Below is a small trained network, with its code and all its weights. Each question gives an input and a target symbol and asks what happens when units are switched off, that is, made to give their printed mean instead of their output.

import numpy as np


def w(rows, s, z=0):
    codes = np.array(rows[::2]) - 128.0
    scale = np.full(codes.shape[1], s)
    scale[-1] = z or s
    return codes * scale


def norm(h):
    return h / np.sqrt((h * h).mean(-1, keepdims=True) + 1e-5)


def f(y):
    return y / 2 * (1 + np.tanh(0.7978845608 * (y + 0.044715 * y**3)))


def softmax(a):
    e = np.exp(a - a.max(-1, keepdims=True))
    return e / e.sum(-1, keepdims=True)


def log_softmax(a):
    a = a - a.max(-1, keepdims=True)
    return a - np.log(np.exp(a).sum(-1, keepdims=True))


def net(x, mask):
    ids = ['βγδεζηθλξπστφω'.index(c) for c in x.split()]
    T = len(ids)
    res = E[ids] + P[:T]
    r = norm(res)
    for j in range(3):
        rows = slice(2 * j, 2 * j + 2)
        q, k, v = (r @ M[0][rows].T for M in (Q, K, V))
        z = softmax(np.where(np.tri(T) > 0, q @ k.T / 2**0.5, -1e9)) @ v
        o = O[0][rows]
        res = res + np.where(mask[j], z, o[:, -1]) @ o[:, :-1]
    y = f(norm(res) @ A[0][:, :-1].T + A[0][:, -1])
    res = res + np.where(mask[3:7], y, B[0][:, -1]) @ B[0][:, :-1]
    return log_softmax(norm(res)[-1] @ U[:, :-1].T + U[:, -1])


Q, K, V, O, A, B = {}, {}, {}, {}, {}, {}
E = w([
[138,117,127,89,39],'β',
[75,87,82,100,159],'γ',
[121,77,59,93,174],'δ',
[145,97,82,99,142],'ε',
[196,105,51,126,108],'ζ',
[65,83,80,100,161],'η',
[138,94,86,98,147],'θ',
[149,96,75,100,145],'λ',
[143,98,69,97,168],'ξ',
[151,97,82,101,140],'π',
[131,93,88,98,146],'σ',
[73,83,79,101,162],'τ',
[111,99,120,250,68],'φ',
[101,89,81,97,158],'ω',
],0.011)
P = w([
[73,241,107,1,28],'0',
[92,67,86,134,119],'1',
[91,69,86,134,116],'2',
[92,68,89,134,116],'3',
[92,69,92,134,118],'4',
[91,68,97,133,118],'5',
[92,67,103,133,119],'6',
[95,65,113,134,121],'7',
],0.0073)
Q[0] = w([
[139,176,138,115,121],'h0',
[119,128,157,100,92],'h0',
[123,84,120,172,147],'h1',
[144,184,139,121,128],'h1',
[136,184,135,109,250],'h2',
[154,42,88,91,227],'h2',
],0.019)
K[0] = w([
[160,56,107,95,121],'h0',
[81,81,103,104,65],'h0',
[163,158,164,142,198],'h1',
[126,35,126,96,157],'h1',
[136,145,131,7,233],'h2',
[148,244,199,216,229],'h2',
],0.017)
V[0] = w([
[208,91,30,208,176],'h0',
[111,69,196,215,93],'h0',
[211,92,226,216,26],'h1',
[9,91,133,178,105],'h1',
[96,253,248,138,39],'h2',
[250,84,159,233,106],'h2',
],0.022)
O[0] = w([
[51,139,121,111,144,6],'h0',
[117,222,152,112,112,72],'h0',
[57,177,147,147,251,61],'h1',
[104,158,64,77,144,192],'h1',
[192,95,119,119,36,125],'h2',
[164,175,158,214,151,98],'h2',
],0.02,0.012)
A[0] = w([
[124,213,210,4,124,133],'n0',
[92,193,191,107,126,252],'n1',
[155,65,127,149,125,94],'n2',
[182,149,154,49,113,83],'n3',
],0.033,0.0023)
B[0] = w([
[211,2,69,110,96,166],'n0',
[111,67,120,66,88,186],'n1',
[119,150,97,76,69,246],'n2',
[87,133,156,191,221,246],'n3',
],0.032,0.014)
U = w([
[205,98,113,81,24,183],'β',
[9,119,54,74,112,71],'γ',
[57,120,183,92,218,255],'δ',
[217,38,168,120,242,141],'ε',
[143,123,166,163,97,100],'ζ',
[145,125,168,155,107,90],'η',
[146,135,145,146,114,69],'θ',
[99,50,253,174,82,75],'λ',
[167,163,113,131,138,100],'ξ',
[146,132,153,144,111,74],'π',
[154,157,124,144,126,92],'σ',
[149,171,104,128,142,84],'τ',
[157,183,97,118,149,85],'φ',
[146,119,172,163,98,62],'ω',
],0.015,0.0058)

Each question gives the input, a string of symbols that net reads in full, and the target symbol t.
The units are the heads (2 rows each of Q, K, V and O) and the neurons (one row each of A and B). Each row of codes is followed by its name. A weight is (code - 128) times the scale printed after its matrix; where a second scale follows, it is the last column's (O, A, B and U).
mask holds one flag per unit, heads first, then neurons. A switched-off unit (its flag False) gives its mean, the last column of its rows in O or B, instead of its output. The means were averaged over made-up inputs and are rounded, as every weight is.
A unit's drop is (log p(t) with every unit on - log p(t) with that unit switched off) / (log p(t) with every unit on - log p(t) with every unit switched off).
The circuit of an input: a set's keep is (log p(t) with only the set's units on - log p(t) with every unit switched off) / (log p(t) with every unit on - log p(t) with every unit switched off). Starting from all 7 units, units are removed one at a time, each time the one whose removal leaves the highest keep (on an exact tie, the one counted first), for as long as the keep stays at least 0.8.
circuit, biggest first: the units of the circuit, biggest drop first
unit that matters most: the unit with the biggest drop
top k neurons: the k neurons with the biggest drops, biggest first
which heads matter: for each layer, one digit per head in row order, 1 if its drop is at least 0.15 and else 0, layers parted by /
input β τ φ ε ξ β ξ, target δ: circuit, biggest first : [h2; h1; h0]
input λ ζ τ γ ζ ζ λ, target γ: unit that matters most : h2
input β ω τ β η η τ, target γ: which heads matter : 001
input β π φ ξ γ, target δ: circuit, biggest first : [h1; h2; h0]
input β φ ζ ζ β σ, target δ: circuit, biggest first : [h1; h2; h0]
input β ζ β, target γ: top 3 neurons : [n2; n3; n0]
input ζ η φ τ ω β γ θ, target λ: circuit, biggest first : [h0; h1; h2; n1]
input η θ β ζ φ ξ β λ, target φ: top 3 neurons : [n3; n2; n0]
input β β ξ ω β β β, target ε: which heads matter : 110
input β η τ φ β τ, target δ: circuit, biggest first : [h2; h1; h0]
input β β ζ β φ, target δ: top 3 neurons : [n2; n1; n0]
input φ λ θ, target ε: which heads matter : 111
input φ β β β ξ λ, target ε: top 2 neurons : [n3; n0]
input φ β β ζ, target ε: unit that matters most : h1
input β δ φ β γ η π, target δ: circuit, biggest first : [h1; h2; h0]
input φ β δ, target ε: top 2 neurons : [n3; n0]
input ζ η β φ, target λ: circuit, biggest first : [h0; h2; n1; h1]
input β β ζ ζ, target γ: top 3 neurons : [n3; n0; n2]
input φ ζ β β ζ β η ξ, target ε: which heads matter : 111
input β η τ β ζ β, target δ: which heads matter : 100
input ζ φ τ β β β π, target λ: top 2 neurons : [n2; n1]
input δ β β ω φ β τ, target γ: circuit, biggest first : [h0]
input β φ β ε, target δ: circuit, biggest first : [h1; h2; h0]
input ζ ζ φ λ, target λ: circuit, biggest first : [h1; h0; h2; n1]
input φ β β ζ ζ β τ, target ε: top 3 neurons : [n3; n0; n2]
input η π β φ β β ζ, target φ: top 2 neurons : [n3; n2]
input δ φ β δ, target γ: which heads matter : 101
input φ λ β β τ β, target ε: which heads matter : 111
input β β β β ε β φ π, target δ: unit that matters most : h1
input β ζ ω φ τ β ζ, target δ: top 3 neurons : [n2; n0; n1]
